Each row has a hidden value; after the row comes its tier, the name of the range that the value falls in. Each part has its own.
[  23  159  201  -27  -99 -312 -132   55  -15  184 -218 -183  -49   90
   18 -124  -40   47  -98  -65   14 -180  219 -161  134   22  242  165
   36  -30  -19  -94  131 -327  -29    5  258    8   57  -70 -168    3
  -92 -100  -99   64  130  -12   14   46 -199  -65] -> fs
[-163 -156  -21 -166   64  130 -155  -53   71  -60  174  -57  240   52
  221 -223  113  -50 -218 -121  -64  246  113   65  -43  106   61   91
   34  -84  -14  143  -52  101  -70  -63   19  -43  -70   22  -33  116
 -123  -47  -86   90   -1  -86   13    7 -127  103] -> rz
[-224   94   45   49 -124 -578   21  190 -110  301 -298  -61   77    9
   73  -69 -121 -110 -164   50 -323  113  166 -328   36   62  215  -89
  167   33 -150  -22 -109  -70 -241  104  196  358 -349   61 -331  -54
 -325   29   50   78  199 -153   53  -96  -29  145] -> bt
[ -56 -244 -151  273 -247    8  -71  288 -105 -332  266   -7  267    6
 -161  113 -247  -64  221  325  296  146   40   76  -89  232 -360 -173
  -32 -166   90   22  424 -184  112  310  -55  150  280  154  493 -345
   -3 -231  315 -228 -287  -28   -7 -131   82  -27] -> fz
[ -32  -24   90  121   18  -27  128  -63 -106 -208  137 -131   75    4
 -213   79    5  -45    4  188  219   51   -8   81   81 -106 -188 -330
   72  -33  -33  -46   36  -62   99  254  -18  221  143  -22   20  -47
  -58  -50   99   14  -19 -104   12  -20   46    0] -> Jt
[  33  120  147   37 -100 -177  139  -39   42   41 -374   72   42  -75
 -101   52  123   16 -228   57  128    9  228 -126 -109  -32   85 -102
  111 -166 -122 -102   56  -79 -184  101   23  189   12   81  -73 -132
 -153  122 -260  122  203    3 -208 -163 -119  -48] -> Jt
[-123  -68  108  -11  149 -323  -67   10   70  328 -271  -46   97   28
   43   26  137 -150 -143 -113   -7   69   56 -215  174 -115  170  -31
  228  100   70 -132 -326  -66  -36  169  133  117 -221  -47 -207  164
 -243 -196  -79   31  137 -322  -25    1  156 -145] -> bn
[-124   18   96  -84   40 -327  -20   -7  228   58 -169  -88   68   67
   61  -72   34  -24 -193   16  -38  189  160  -52  148  -25   85  -19
  210  -87   -5   32 -255  -54 -153  261  100  165 -159   61 -314  -57
 -128  -65 -103  157  103 -220  142   49   93  -17] -> fs
[ -13  -36  119   15  -93 -316  142   61  -74  156 -243   -9  207 -213
  -24 -116   73 -176  -34  -57  -90  110  316  107  110   75   -3   10
  -44  -15   66  183   -6  -37 -274  -28  114   52  -13  173  -14 -263
 -250  150   48   56  -21 -152  -68 -178 -101   30] -> fb
[ -26  -98  -51 -113   21  175  -55  -22  -83 -107  301  -23   43 -158
   68 -115  -79 -106  -17 -159 -191   31   48  242    2  -77   32  -78
  -28  134  -52  188  104   36   10 -253   27  161  140  -37   71 -242
  -36  -11   22   10 -257  -18   52  109  -61    5] -> Jt
[ -32 -122   63  171  -79 -133  -96  249 -365  190 -146    4  240 -357
  -29   31  113 -192   30   12  134 -113  254  -24  -50  244   69  142
 -154  198   58   76  440 -237   -8 -194  187 -155  243    0  264 -203
 -166    4   33 -145 -111   96 -255 -289 -288   29] -> bt
[ -98 -230   59  163   84 -192  -40  228 -225  259  -18 -167  226  121
 -137   61  108  -51  -16  230   62   72  236 -262   54  259 -145  117
  -26   22  -17   29  118  -94  -81  -31   25 -142  166  -97   38  156
  -80 -115  -43 -238  110 -131 -197 -302  -95  -35] -> hh
[-171 -281 -108   37  279  184 -214  -20 -145  152  572  -44 -119 -207
   67  175  -42  -48  -42  -64 -149  -16  -99  182  212  -23  159  -38
   90  375  -30  180   -4   19  182    8  -48   96   81 -103  -35    9
   56 -146 -178 -101 -347 -129  101  192  135   38] -> nb
[ -37   10   89  118  -69  -83  105  -15  -31   93  161  -82  416  -64
 -149 -192   36 -151  277  -86  126  301  -39  388  361  153 -413 -176
   46 -202  398  174 -296   35   59  194  -54  -43 -195  166  185  173
 -198   59  218 -147  -91 -279   49 -187   71  -35] -> fz
[  26  -48  -33   75 -214  -87  -40  159  -18   52 -199  116  146    0
   10  128   37  -42 -125   18   96  -66  172 -229 -171   24   33   75
  -63  -86   -7 -137  236 -180  -68   45   93   84  122    1  160 -109
 -111 -178  -60  -80   50  -25 -182  -74 -111 -121] -> Jt
[   7   -3   41  101  210  175 -122 -123  -62 -139  184  -57  -51   -2
   76   90  131  134 -322   28  404   23   -3  135 -162   71  179  -35
   47  -90  -89 -131  112  -98  107  226  -51   65  225   41   64  -21
  100  -31 -106  -32  -67  106 -112  100 -130  176] -> fz
[-272  -38  -44  273  198   37   62  -33 -168  -91  127    1  107   67
  -76  312   98   52 -187  158  333  -30 -160 -173 -188 -232   78 -341
   57  110  -23 -361 -275  -50  239  279  -88  422   11   40  -79  -17
  -86 -221  311 -257  -46 -130 -100   11  119   88] -> nb
[  96  122  -37  175 -205  132  113   39 -245  -17 -180  103  100 -545
 -167  -11   10 -110   16 -117  -20  -52  134  150   79    0   -6 -190
 -103   81   37  117  193  -62  -34 -280  -84    0  125  -56  270 -112
  -82  133 -115   51  -49  142 -282 -261 -337   40] -> bn
[ -69  176  280  -96  -73  -98  -73 -177  191 -291  151 -237   73   16
   44 -265  -86   31   60 -195  213   22   52  357  201 -148   78 -160
  171 -145  190   62  -65 -250  155  312  243  143    5  119 -112 -123
  -69  -69  135  203 -114  -62  238  221  -12   25] -> fz
[ -98   36   -6 -140 -194 -184  -88  195  152   66  244   49  307  -32
  143 -253 -172 -161  174 -198 -314  268   20  241  123  184 -166  -11
   14 -167  228  244 -178   -5 -144   42   70  107 -138  178   50  -91
  -77  -68  106    4 -111 -204  172   47   78  -50] -> bt
[-175   88  112  -72 -141 -165   30    3   52  -19  183 -214  214   46
   33 -361 -156  -81   52  -84 -361  371  123  152  281  150 -165 -206
  161 -199   92  294 -173  106 -192   84   14  123 -284   41 -157  213
 -159  111  -26  155   90 -168  151  -49  -87  187] -> rz
[ -30   30    2  -28  -78  -75  123  153   31  137 -236    9  261 -203
  -93 -100  132  -62  -12  -77 -210  102  358    3   65   52  -84  146
  -82   17   49  259 -170    2 -230 -435   12 -106  101  -76 -111 -171
  -33   51 -130  -88   36  -30 -152 -302 -220  -91] -> fb
[ -13  100  120   27  -11 -179   29   -1   90   16 -180  -90   39  -85
  -77   68   76 -160  -98   24  -12   78   84  -11  261 -105 -104 -169
  145   56  105  -48  -47  -77  -17  197   81  141  -43 -178 -171   38
  -88  -79 -136   69   48 -142   77   72    7  -79] -> bt
[-120 -252  -79  127   96   88   -8  125 -145  -36  224  -63  338  -39
   62   71  115 -267  -56   -1   50  164   11  209   74   57 -290  -21
 -123   99  155  127   83   36  113   57   91  -47   51  -58  120    0
 -158  -84  297 -268 -217  -64    3  -16  -28  112] -> fz
[ -91   31  -89  -90  124  139  120    0   44  174   -6  -52  231   -7
   92   -4  256 -204 -320 -216 -432  166   -9   -8  258 -189 -231    0
  -91  114   25  176 -393  226  -33 -262   35 -131 -227 -418 -389  544
 -116  -21 -127  -38  237  -66  -19    6 -199   70] -> bn
[ -73  -35  -30   39 -164   57   40   92 -267  104  -55  226  130 -120
   47   93   21 -274 -180  -49 -194 -199  -52 -134 -162  -72   73 -117
 -218   65 -186 -155  293    7    5 -149   59  170  -22   25  140   27
 -317   48   31   42  103  107 -256  -47 -207    9] -> fb
[ 183 -235  -69   48 -151 -206  -50   47    1   27   46  -57   41  171
  -63   -2 -170 -134   30   70  111   49  -24   19  258   12 -185  -39
   -9 -178   34  -41  174 -145    0  410   55   39   41   64  278   56
 -172 -254  143   79  -24 -306  102  125  178 -181] -> fb
[-158 -156 -187   50  155  295 -234  117 -154  -37  335    4   79 -302
  112    1   -3 -137 -101  -91 -129  124  -71  143   26  137  125  -28
   29  214  -91  203   63   54  134 -210  -68  -82   95 -169  105   83
   79 -118 -150   -6 -170  126  -81  -18 -144  168] -> fz
[-280   37  -54  169 -142 -298  199  197 -105  130 -300  -81  262  119
 -173   97   46 -150 -107  194 -239   52   73 -476  140 -143  -91 -160
   -1   27 -141  -70 -326   -8  -33    7   80  123 -252 -206 -360  334
 -263 -176  126   -3  398 -134  -81 -257  -92   39] -> nb
[ -58    7  193  -75   33 -328  119 -112  -36  212  164 -180   33  213
 -213 -257 -164   45  225   42 -136  146   81   68  233    7  -37 -202
  221 -147  -20   65 -357   47 -149   35  -77  349 -126  225 -120 -102
 -170   81   46   10   -6 -414  126  -71  235 -166] -> bn
[  71   29   42  181 -224   46  188   93 -176  -73  -11  146  143  -74
 -268   60  -63  178   83   93  303 -273  160   78 -288   18    4    0
 -212 -247 -163   -6  209 -250   31 -145  -18   60  366  312  276 -391
  -42  107  102 -132    3  210 -361 -344 -191 -104] -> nb
[-125  176   58  114  -68   57  -91 -110 -135  -55   84  -50  -34   17
 -177 -103 -199  180   57   28  191  -80 -176 -142  -22  -88  179 -390
  242  -99  -87 -284  -86 -130  228   61 -149  370 -109   67  102  131
 -108  -84  -20   56   96  -36 -109 -100  -16  -73] -> fs
[ -59 -118 -236  125  220   86   -3  112  103  163  -93  183   54 -340
  -37  340  238  -74 -279  -15  -14  140  -44  -74  122  -64   59  -13
   85  163  -68   99 -409   62    3   53 -159 -123   25 -215 -137  217
  134 -224 -377   33  111  -76 -184 -113   57  -40] -> bn
[-279 -146 -288   74   58  118  -12   33 -263   -7   68  -13  -15 -130
   89  181   52 -159 -394  166 -362   61   26 -278    1 -120  167 -100
  -49  361 -336    9   50  190    3 -209  -46  266 -137 -305 -280   49
 -169  -65  -45    9  -25   10   51   48 -188  268] -> rz
[ 109  -42  116   56   51   68 -169  -76 -160    8  353 -283  151 -160
  -13 -262  -49  -60  207 -169  169  185   55  459  394  204 -243  -80
   21   30  441  168  143 -102   98   63  -15  -93  120  -30  332   57
   -9  -27  134 -160 -353 -216  137   66  -85   20] -> hh
[ -71  -40   17  -27   30   10   28  -68  -22 -146  -30   76   44  -11
  159  196  170 -265 -424   53    3    4  -39  -31  -76 -181   -5 -178
  -69   76 -109 -199  201   42    1  282  109  267  -11  -84 -116  -16
 -211  -35   15  126   29  -20   34  264  -61  109] -> bt
[ 198   91  206   -2   20  192 -227 -131   99 -146  200  -76    3  155
 -168  -40  -44    6  233  -59  506 -126 -173  186  139  -62 -167 -183
  108 -149  336 -392  130 -260  331  208  -91  118  314  -26  427   -6
  101 -314    7 -140 -206 -183    9  225  140 -447] -> fb
[ 164  -12  205   59   13  123 -158 -209 -134  -26  184 -296  -88  -44
 -197  -69   29  242  115  100  407  -61  302  177  210  123  -94   43
   91   59  263  -41  434 -224   91  -49  -75   69  362  -89  239 -257
   79   16 -201 -254 -385 -144   76   19 -149 -182] -> fb
[-168 -248  -91   -7  100  -30  -74   38 -195  208  299  -82   66  237
    9   44  -60 -239  -28  103 -336  115  -87 -208  165  -20 -103 -143
   12  169  -47 -116  -60  182  -11  -22  -96  287 -121 -143  -20  194
 -200 -200   89 -157  -77 -369  101  143  154  -71] -> hh
[  24 -214   47 -208   19  149 -195  -70  167 -103  260  -57   83   13
  169  -97   21  -17 -108 -251   65 -100   56  228   97 -147   39  166
  -34    8   50  170  162 -179  147   49  231 -149  164  -27   37    6
  -60 -193  -67  124 -123  -38   81  204  -18 -148] -> fb
[ 238   77  228  318 -112 -281  173  108 -249   36 -308 -111  -11  -31
 -421   56 -139   41  154  193  433 -205  175    5    9   35 -146 -225
   43 -179  -35 -171  355 -356   20  130   48  139  334  133  322 -302
 -107   82  130 -149   40   62 -308 -307  -61 -173] -> bn
[   7  -84  288 -148   35 -289 -159   77   25  102 -116 -249  212  116
  106 -261   89 -170   10 -101   62   51  342   61  109  132  -26  210
   14    7  207   46  214 -207 -118  -44  308  -73  164   -3    0 -199
 -167  -76   90  -67 -105 -170   72   39  -92 -123] -> bn
[ 239   82  -55  104 -219 -173  -90  127 -143  282 -108   46   47 -499
 -129 -278 -216 -157  270 -217  -64   82   34  396  444  325   40   37
   43  -94  117  326   75 -158  -53  -95  -20 -226  -60  139  389  -40
  -92  118 -152  179  -98  -15  -65 -224 -123  -52] -> rz
[-250   46 -232  218 -166 -148   14  304 -207   56  -62   94  203  -13
 -105   89 -143   62 -117  269  -93   91  -67 -412 -203  136    5 -183
   34  -80 -282  -90  -90  -36    2  -25 -105  242 -151   -4  -53  115
 -110  -96   66  -62  273   70 -172 -351 -114  116] -> bn
[-420   20  -58   90 -132 -225  -17  116 -175  121   20  -73   26   87
  -57  120 -122   70 -142  219 -293 -108   31 -540   -5 -142  239 -160
  106  185 -293 -109 -100  -80   59   -7   82  380 -246 -129 -424  150
 -218 -158  -30   38  221  -71   42  -98  -71   84] -> hh
[-125 -143  -83  153   27 -139  -18   97 -442  213  129   61   63 -122
   84   88   35  -31 -251  108   -1  -15   47 -143 -225  207  277    0
 -117   66 -298   -8  190  -19 -100   38   23  141   25  156   65  -13
 -185   76   35   -3   55   17 -194 -143 -179  291] -> Jt
[ -92  211  238   70  -13  -46  281 -173   43  -29   50    1   49  283
 -279  124   84  -71   19  116   48  -53 -108  -48   82 -258 -116 -377
   64 -215  -44 -296 -367   52   57  238 -112  368  -37   53 -194  155
  -99  -19  -12    2  208 -182  -75   58  118 -144] -> fz
[ -27 -159  124  -40   66 -132 -208   26 -154  -76  125 -203  157 -271
   92 -202   60 -160   18   27  185  171  250  292  138  275   13   69
   29  150  155  206  361 -137  -46   50  151  -48  213   55  165 -342
  -85   23   53   43 -330 -101  148    6 -120   98] -> bt
[  73  326   89  304  114 -122  -24  125 -213  104  -64 -114   93 -279
 -212 -153  -78   88  149  -68  355   80  -76  270  107  254   43 -198
  120 -134  134  -25 -252 -229  125  -13 -106  -28  112   99  191   -5
  131   58  122 -149    8  117 -214 -294 -150  111] -> rz
[  47  -27   59 -112   -2 -237  -47   76   22  409  -33  -51  -55  196
  -41  -97  -54  122  -78  -38 -232  -63  202 -175   78   99  154  256
   61 -110 -202   96  -84  -91 -186 -193   60   -5   12    3 -186   48
  -48   -3 -316  -10  172 -114  -69  -94  -35 -182] -> bn
[ 188 -158 -171  108  -57    3  -91  133   51  -21  -82  112   -9 -379
   -6  105  -58 -230  -68  -96   68   49    0  258  257   49   -1   17
   -4   17    8  190  167 -142   27  194   35 -186  145  -35  277  -81
    9 -160 -141  184 -120   16  -56   39   10  -44] -> rz
[ 146  -61 -113  209 -206 -326  -43  168 -164   26 -106  107  -61 -195
   14   96 -226 -220 -128  161   89   52  -39  112  116  227   17 -127
  -31 -132 -121  -39  418 -166  -93  504   49  162   -9  220  298 -209
 -189   21   90  184  -55  -11   26   67   12  142] -> nb
[-120 -128   44   21   12  205 -118 -117   -9 -148  226 -153    2   -5
  -29   76   11 -142  -38   -9  -23   12   -2    9  240 -178  -54 -201
  129  168   79  -35  164  -16  196  115   28  132   24 -262    3  163
  -84 -213 -133   19 -147 -122   88  198   -3  -52] -> fz
[  22 -245 -184 -122  -74 -354 -161   91  199  -11 -262  -52   39 -172
  159  -49  -11 -219 -286  107  -83  277  179   -4  333   81   22  156
  147   59 -100  245  130  -63 -162  327  191  -51 -160  -85 -147 -131
 -201 -149 -149  374  -15 -213  326  107   73    6] -> bn
[ -56   -2   20  -45 -119   52 -267   24 -131   91  231  -13 -126  109
  -53  -29 -154  205  -10  110   19 -209   26 -273 -105  124  288   68
   64  -38 -242 -149  290 -199   88 -108  -47  140  168  -18   88   36
   38 -159 -331   58   52   24  -79  -10 -123 -157] -> bn
[-251  -57  -25  361  170  250  301    2 -389 -133  -93  124  347 -383
 -183  283  427   24 -267  175  412  -13  169    2 -407  -27   67 -169
 -196  110 -158  -10  -96   56   57 -201 -137   26  254  101   26 -176
  -82  187  120 -230   30  244 -522 -513 -346  309] -> fz
[-295  -30   30  140 -112 -255  -92  164  -32 -219 -256   10  173 -121
  202  128   91  -99 -356  106  180   49  216 -312 -284   19  364  -72
   10   13 -105 -162  149 -220  -97  372  216  180   57   95  -97 -160
 -140 -238  113  190  121   43 -113   -3 -183  295] -> rz
[-132 -395 -193   31  100  123 -247   85 -224  -10  278 -234   20 -136
   28  -48  -56  -70  -24   75 -119   99  204  -34  169  115  130  150
   48  324 -130  288  258  -24   65 -256   43  -94  175 -248   66  -83
  -11 -221  -76  -52 -290  -79   86  -28 -105   82] -> fz
[ -16 -205  -54 -102 -235  154 -175 -115  138 -307  159  108   31 -194
  143   67   -5   43 -176   -7  213  -73  155  132  -42  -78  117   62
  -44  -11   17   63  458 -185   58  270   97   91  170  131  185 -316
  -99 -138 -155  229 -247  -33  115  191  -63  -67] -> hh
[ 232   84  -17   94   76 -272  -71   15  235   -2 -416   50  -90  -29
  114  257  223   15 -507   32  469   40   52  -65   29  -13  167  124
   57 -187  -26 -232  -42 -276  -60  626  126  -76  135  -48  -85   49
   86 -254 -189  196  208  -50  -25  198  -12   15] -> bt
[ -27  162   83    1  -91  112   16  -13  -10 -102 -120  -22  106   50
 -201 -127   16  182  -51  121  161  -46  143 -126 -153   42   -1  -64
   49 -203 -148 -108   42  -92   13 -265 -121   94  151   -4   19  -68
   -2   57 -186  -12  164  132 -218 -279 -239 -132] -> fs
[  44  156   -6  118  -44   17  -26  -92 -104  209   98   70 -191  -20
 -237  -13 -144  261   36   67   78  -43  -43  -67   11  136  290 -113
  202 -217 -242  -97 -158  -47   -8  -26 -288  208    3  151   92   55
   78   49 -406   62  106  -27 -197 -163  -18  -86] -> fz
[  47  109  161  104 -160  -57 -157 -111 -120 -162  101 -371  -67  233
 -353 -228 -213  331  233  359  418   18  184 -111  154  214  -63 -115
  249 -218    4 -164  302 -262  127   64 -135  199  200  -22  181 -114
   49  -75 -107  -74  -80 -114  105 -144 -101 -167] -> rz
